Below are the code and all the weights of a small trained network. Each question names an input and a target symbol and asks about switching units off, where a switched-off unit gives its printed mean instead of its output.

import numpy as np


def w(rows, s, z=0):
    codes = np.array(rows[::2]) - 128.0
    scale = np.full(codes.shape[1], s)
    scale[-1] = z or s
    return codes * scale


def f(y):
    return y / 2 * (1 + np.tanh(0.7978845608 * (y + 0.044715 * y**3)))


def softmax(a):
    e = np.exp(a - a.max(-1, keepdims=True))
    return e / e.sum(-1, keepdims=True)


def log_softmax(a):
    a = a - a.max(-1, keepdims=True)
    return a - np.log(np.exp(a).sum(-1, keepdims=True))


def net(x, mask):
    ids = ['αηθξπτφω'.index(c) for c in x.split()]
    T = len(ids)
    res = E[ids] + P[:T]
    r = res
    for j in range(2):
        rows = slice(2 * j, 2 * j + 2)
        q, k, v = (r @ M[0][rows].T for M in (Q, K, V))
        z = softmax(np.where(np.tri(T) > 0, q @ k.T / 2**0.5, -1e9)) @ v
        o = O[0][rows]
        res = res + np.where(mask[j], z, o[:, -1]) @ o[:, :-1]
    y = f(res @ A[0][:, :-1].T + A[0][:, -1])
    res = res + np.where(mask[2:6], y, B[0][:, -1]) @ B[0][:, :-1]
    return log_softmax(res[-1] @ U[:, :-1].T + U[:, -1])


Q, K, V, O, A, B = {}, {}, {}, {}, {}, {}
E = w([
[83,207,138,222,56],'α',
[172,206,188,27,127],'η',
[96,63,180,128,138],'θ',
[82,138,104,3,117],'ξ',
[78,104,59,81,224],'π',
[211,56,138,128,39],'τ',
[81,98,98,184,101],'φ',
[72,188,93,99,125],'ω',
],0.012)
P = w([
[96,138,143,198,186],'0',
[135,123,43,18,91],'1',
[41,135,192,187,146],'2',
[141,134,59,14,67],'3',
[24,140,215,176,118],'4',
[151,138,73,21,49],'5',
[38,135,231,181,101],'6',
[164,151,77,26,37],'7',
[21,137,249,173,92],'8',
[175,152,85,37,15],'9',
[23,139,255,169,91],'10',
],0.0065)
Q[0] = w([
[122,112,109,97,117],'head 0',
[165,158,87,89,162],'head 0',
[224,122,60,99,131],'head 1',
[4,173,163,147,123],'head 1',
],0.021)
K[0] = w([
[110,89,79,46,67],'head 0',
[69,181,81,74,168],'head 0',
[92,99,26,124,230],'head 1',
[172,207,189,124,2],'head 1',
],0.0099)
V[0] = w([
[88,116,100,186,180],'head 0',
[118,131,182,194,196],'head 0',
[115,254,166,91,115],'head 1',
[105,59,166,53,211],'head 1',
],0.0097)
O[0] = w([
[84,140,119,175,133,95],'head 0',
[69,116,154,193,164,58],'head 0',
[223,172,142,202,119,255],'head 1',
[156,79,88,102,245,35],'head 1',
],0.012,0.0014)
A[0] = w([
[140,93,166,208,35,55],'neuron 0',
[240,51,120,90,127,71],'neuron 1',
[152,64,1,112,54,3],'neuron 2',
[154,207,78,47,98,59],'neuron 3',
],0.0083,0.0043)
B[0] = w([
[120,187,147,80,165,253],'neuron 0',
[8,139,147,117,111,191],'neuron 1',
[122,155,96,240,146,171],'neuron 2',
[145,111,191,164,192,188],'neuron 3',
],0.013,0.0064)
U = w([
[113,184,152,94,107,50],'α',
[246,128,160,162,187,212],'η',
[105,59,216,186,185,24],'θ',
[154,128,168,33,186,50],'ξ',
[117,176,50,75,195,86],'π',
[98,65,126,2,21,215],'τ',
[36,106,118,205,81,1],'φ',
[148,148,8,194,73,215],'ω',
],0.008,0.0064)

Each question gives the input, a string of symbols that net reads in full, and the target symbol t.
The units are the heads (2 rows each of Q, K, V and O) and the neurons (one row each of A and B). Each row of codes is followed by its name. A weight is (code - 128) times the scale printed after its matrix; where a second scale follows, it is the last column's (O, A, B and U).
mask holds one flag per unit, heads first, then neurons. A switched-off unit (its flag False) gives its mean, the last column of its rows in O or B, instead of its output. The means were averaged over made-up inputs and are rounded, as every weight is.
A unit's drop is (log p(t) with every unit on - log p(t) with that unit switched off) / (log p(t) with every unit on - log p(t) with every unit switched off).
The circuit of an input: a set's keep is (log p(t) with only the set's units on - log p(t) with every unit switched off) / (log p(t) with every unit on - log p(t) with every unit switched off). Starting from all 6 units, units are removed one at a time, each time the one whose removal leaves the highest keep (on an exact tie, the one counted first), for as long as the keep stays at least 0.8.
units of the circuit, in order: the units of the circuit, biggest drop first
unit that matters most: the unit with the biggest drop
top k neurons: the k neurons with the biggest drops, biggest first
which heads matter: for each layer, one digit per head in row order, 1 if its drop is at least 0.15 and else 0, layers parted by /
drop of u: that unit's drop, to one decimal
input θ θ φ ω, target η: which heads matter	10
input θ η φ, target η: which heads matter	01
input α θ α ω θ, target α: unit that matters most	head 1
input θ θ φ θ ω, target ω: top 2 neurons	(neuron 0; neuron 3)
input φ ξ ξ θ τ θ φ τ, target φ: which heads matter	10
input π ω θ η α τ ω τ θ, target τ: which heads matter	10
input φ φ ξ ξ θ ω θ ξ, target θ: top 2 neurons	(neuron 3; neuron 1)
input φ φ θ θ τ φ θ φ π, target τ: units of the circuit, in order	(head 1; neuron 2)
input ω θ ω α ξ, target α: top 2 neurons	(neuron 0; neuron 3)
input θ α θ θ α τ τ, target τ: top 2 neurons	(neuron 3; neuron 1)
input θ θ θ θ α η ξ η, target ξ: top 2 neurons	(neuron 3; neuron 1)
input ω φ τ ξ ω, target τ: top 2 neurons	(neuron 2; neuron 0)
input θ α ω, target α: top 2 neurons	(neuron 0; neuron 2)
input φ η ω π θ θ θ ω π, target η: top neuron	(neuron 1)
input θ π ω, target ω: top 2 neurons	(neuron 3; neuron 0)
input τ η θ φ θ, target η: drop of neuron 1	0.3
input ω θ ξ τ θ ξ η, target η: drop of head 1	0.4
input η φ ξ, target η: drop of head 1	0.6
input φ φ θ θ θ η θ, target η: drop of neuron 1	0.2
input ξ τ θ φ θ α θ θ θ φ τ, target τ: top neuron	(neuron 3)
